Here is a tiny trained network, its code and every weight. The questions are about switching its units off for an input and a class, where a switched-off unit gives its printed mean instead of its output.

import numpy as np


def w(rows, s, z=0):
    codes = np.array(rows[::2]) - 128.0
    scale = np.full(codes.shape[1], s)
    scale[-1] = z or s
    return codes * scale


def f(y):
    return y / 2 * (1 + np.tanh(0.7978845608 * (y + 0.044715 * y**3)))


def log_softmax(a):
    a = a - a.max(-1, keepdims=True)
    return a - np.log(np.exp(a).sum(-1, keepdims=True))


def net(x, mask):
    res = np.array(x, float).reshape(1, 6) / 4 @ E
    y = f(res @ A[0][:, :-1].T + A[0][:, -1])
    res = res + np.where(mask, y, B[0][:, -1]) @ B[0][:, :-1]
    return log_softmax(res[-1] @ U[:, :-1].T + U[:, -1])


A, B = {}, {}
E = w([
[147,149,146,128,58,133,106,190,107],'x0',
[166,101,71,119,150,53,110,233,149],'x1',
[157,102,91,168,135,173,156,136,216],'x2',
[176,116,91,91,157,92,172,110,123],'x3',
[48,186,119,26,138,59,117,121,2],'x4',
[63,153,111,126,181,111,112,105,138],'x5',
],0.0086)
A[0] = w([
[193,141,107,143,113,87,107,254,153,173],'n1',
[111,140,150,168,133,171,169,73,152,190],'n2',
[129,168,117,147,108,171,153,104,116,130],'n3',
[163,125,105,160,121,127,134,196,152,151],'n4',
[93,182,191,131,140,142,122,118,109,174],'n5',
[108,114,123,142,164,160,157,86,188,158],'n6',
[54,146,161,112,92,158,82,101,74,230],'n7',
[118,103,90,130,153,103,105,138,116,157],'n8',
[162,99,131,110,122,129,136,205,154,173],'n9',
[80,158,94,67,173,46,149,153,84,205],'n10',
[126,155,181,161,85,152,134,132,117,184],'n11',
[185,44,150,163,130,161,162,150,181,252],'n12',
[180,79,124,161,158,162,181,80,157,156],'n13',
],0.0086,0.0038)
B[0] = w([
[104,71,119,145,88,94,74,167,56,219],'n1',
[138,155,170,125,104,134,152,102,159,180],'n2',
[129,121,135,101,120,147,123,40,172,143],'n3',
[118,72,64,165,117,149,94,165,105,179],'n4',
[102,181,178,88,151,155,83,88,146,168],'n5',
[160,158,149,116,129,109,169,103,119,174],'n6',
[41,188,188,63,122,152,80,59,183,207],'n7',
[140,104,79,127,153,83,121,123,109,151],'n8',
[143,98,80,141,113,108,64,158,106,180],'n9',
[41,152,84,57,234,1,150,63,62,243],'n10',
[115,124,136,128,79,158,97,128,156,161],'n11',
[220,118,92,210,29,152,166,140,138,233],'n12',
[183,181,113,167,118,124,202,99,164,194],'n13',
],0.0074,0.011)
U = w([
[49,216,231,95,113,243,67,101,176,151],'0',
[237,181,98,179,115,197,251,111,216,17],'1',
[166,55,59,186,92,151,44,206,112,51],'2',
[56,192,88,70,253,28,126,97,67,255],'3',
],0.0067,0.00034)

Each question gives the input, the list of numbers given to net, and the class t.
The units are the neurons (one row each of A and B). Each row of codes is followed by its name. A weight is (code - 128) times the scale printed after its matrix; where a second scale follows, it is the last column's (A, B and U).
mask holds one flag per neuron, in row order. A switched-off neuron (its flag False) gives its mean, the last column of its row in B, instead of its output. The means were averaged over made-up inputs and are rounded, as every weight is.
A unit's drop is (log p(t) with every unit on - log p(t) with that unit switched off) / (log p(t) with every unit on - log p(t) with every unit switched off).
The circuit of an input: a set's keep is (log p(t) with only the set's units on - log p(t) with every unit switched off) / (log p(t) with every unit on - log p(t) with every unit switched off). Starting from the 12 units with the biggest drops (on a tie, the unit counted first), units are removed one at a time, each time the one whose removal leaves the highest keep (on an exact tie, the one counted first), for as long as the keep stays at least 0.8.
circuit, biggest first: the units of the circuit, biggest drop first
drop when u is switched off: that unit's drop, to one decimal
input [7,-5,1,1,7,-4], class 0: circuit, biggest first => [n7]
input [-8,2,-5,-6,-4,-7], class 1: circuit, biggest first => [n1 n12]
input [-7,2,8,-6,5,-6], class 1: circuit, biggest first => [n10 n1]
input [-4,7,7,7,-2,3], class 2: circuit, biggest first => [n1 n4]
input [-6,4,2,6,0,-1], class 1: circuit, biggest first => [n13 n7]
input [-5,-3,-1,-1,-4,8], class 1: circuit, biggest first => [n10 n13]
input [2,-3,-3,-1,-1,7], class 0: circuit, biggest first => [n10 n7]
input [2,5,-1,8,-2,4], class 2: circuit, biggest first => [n7 n1]
input [-1,1,-4,-7,-1,7], class 0: drop when n10 is switched off => 0.3
input [-6,-6,-4,1,-1,-3], class 0: drop when n12 is switched off => 0.1
input [-1,-4,7,5,4,-1], class 1: drop when n1 is switched off => 0.2
